Below are the code and all the weights of a small trained network. Each question names an input and a class and asks about switching units off, where a switched-off unit gives its printed mean instead of its output.

import numpy as np


def w(rows, s, z=0):
    codes = np.array(rows[::2]) - 128.0
    scale = np.full(codes.shape[1], s)
    scale[-1] = z or s
    return codes * scale


def norm(h):
    return h / np.sqrt((h * h).mean(-1, keepdims=True) + 1e-5)


def f(y):
    return y / 2 * (1 + np.tanh(0.7978845608 * (y + 0.044715 * y**3)))


def log_softmax(a):
    a = a - a.max(-1, keepdims=True)
    return a - np.log(np.exp(a).sum(-1, keepdims=True))


def net(x, mask):
    res = np.array(x, float).reshape(1, 3) / 4 @ E
    u = 0
    for l in range(4):
        y = f(norm(res) @ A[l][:, :-1].T + A[l][:, -1])
        res = res + np.where(mask[u : u + 5], y, B[l][:, -1]) @ B[l][:, :-1]
        u += 5
    return log_softmax(norm(res)[-1] @ U[:, :-1].T + U[:, -1])


A, B = {}, {}
E = w([
[130,107,69,170,235,94,108],'x0',
[97,146,189,151,182,112,25],'x1',
[169,5,157,177,165,180,117],'x2',
],0.011)
A[0] = w([
[181,183,90,129,47,191,243,233],'L0N1',
[103,177,34,132,190,71,131,35],'L0N2',
[72,180,173,173,154,115,3,131],'L0N3',
[126,8,57,205,241,145,128,113],'L0N4',
[170,69,231,189,82,203,99,1],'L0N5',
],0.008,0.0042)
B[0] = w([
[98,66,91,35,55,95,96,254],'L0N1',
[40,145,135,117,200,71,231,164],'L0N2',
[211,37,81,161,2,35,55,210],'L0N3',
[137,207,95,195,33,31,80,232],'L0N4',
[108,37,200,131,143,254,183,192],'L0N5',
],0.0085)
A[1] = w([
[72,205,116,197,218,47,172,50],'L1N1',
[130,113,163,167,244,105,75,3],'L1N2',
[177,222,175,146,103,128,96,88],'L1N3',
[59,235,203,120,227,254,140,3],'L1N4',
[88,112,107,112,244,101,92,47],'L1N5',
],0.0096,0.0068)
B[1] = w([
[78,182,216,142,168,196,169,253],'L1N1',
[147,69,101,160,48,102,133,108],'L1N2',
[123,82,92,110,149,143,116,143],'L1N3',
[227,3,53,35,118,89,119,119],'L1N4',
[202,138,105,200,120,139,155,114],'L1N5',
],0.011,0.0024)
A[2] = w([
[127,111,119,116,188,149,84,55],'L2N1',
[163,83,146,72,181,174,166,2],'L2N2',
[185,62,117,126,131,159,160,92],'L2N3',
[173,125,152,202,166,133,6,118],'L2N4',
[136,72,39,128,163,122,177,29],'L2N5',
],0.013,0.007)
B[2] = w([
[111,169,136,183,62,148,169,112],'L2N1',
[125,22,207,153,101,85,35,136],'L2N2',
[134,128,152,132,238,121,84,165],'L2N3',
[210,88,47,122,11,51,111,254],'L2N4',
[212,98,93,80,79,85,59,132],'L2N5',
],0.012,0.0072)
A[3] = w([
[117,81,218,148,125,207,121,100],'L3N1',
[146,188,93,222,235,114,170,2],'L3N2',
[253,69,76,235,135,90,71,178],'L3N3',
[177,102,22,73,70,108,163,108],'L3N4',
[47,207,137,86,41,158,137,118],'L3N5',
],0.011,0.0043)
B[3] = w([
[154,60,128,120,210,233,106,164],'L3N1',
[12,190,168,209,177,248,240,139],'L3N2',
[206,204,19,11,117,2,176,250],'L3N3',
[218,195,125,191,80,83,45,248],'L3N4',
[154,61,38,149,109,44,98,185],'L3N5',
],0.0097,0.013)
U = w([
[198,153,64,98,57,73,70,252],'0',
[172,41,216,78,189,251,66,3],'1',
[58,206,117,197,241,144,193,31],'2',
],0.016,0.0056)

Each question gives the input, the list of numbers given to net, and the class t.
The units are the neurons (one row each of A and B). Each row of codes is followed by its name. A weight is (code - 128) times the scale printed after its matrix; where a second scale follows, it is the last column's (A, B and U).
mask holds one flag per neuron, layer by layer. A switched-off neuron (its flag False) gives its mean, the last column of its row in B, instead of its output. The means were averaged over made-up inputs and are rounded, as every weight is.
A unit's drop is (log p(t) with every unit on - log p(t) with that unit switched off) / (log p(t) with every unit on - log p(t) with every unit switched off).
The circuit of an input: a set's keep is (log p(t) with only the set's units on - log p(t) with every unit switched off) / (log p(t) with every unit on - log p(t) with every unit switched off). Starting from the 12 units with the biggest drops (on a tie, the unit counted first), units are removed one at a time, each time the one whose removal leaves the highest keep (on an exact tie, the one counted first), for as long as the keep stays at least 0.8.
circuit, biggest first: the units of the circuit, biggest drop first
unit that matters most: the unit with the biggest drop
top k neurons: the k neurons with the biggest drops, biggest first
k most important neurons of layer l: the k neurons of layer l with the biggest drops, biggest first
drop of u: that unit's drop, to one decimal
input [6,-5,-3], class 2: top 3 neurons	L0N2, L1N1, L0N3
input [-7,4,1], class 1: unit that matters most	L0N5
input [-5,5,4], class 1: top 3 neurons	L0N5, L0N4, L3N1
input [-6,6,5], class 1: circuit, biggest first	L0N5, L3N1
input [7,3,-3], class 2: top 2 neurons	L0N2, L1N1
input [2,0,0], class 2: top 3 neurons	L0N2, L0N1, L1N1
input [-8,8,7], class 1: top 3 neurons	L0N5, L0N4, L3N1
input [-3,-1,8], class 1: 2 most important neurons of layer 0	L0N5, L0N3
input [7,-5,2], class 2: top 2 neurons	L0N3, L1N1
input [-7,-5,4], class 1: top 2 neurons	L0N4, L2N4
input [4,-1,1], class 2: drop of L0N2	0.6
input [-3,-4,3], class 1: drop of L3N3	0.2
input [8,-6,-3], class 2: drop of L1N1	0.6
input [3,-2,-2], class 2: unit that matters most	L0N2
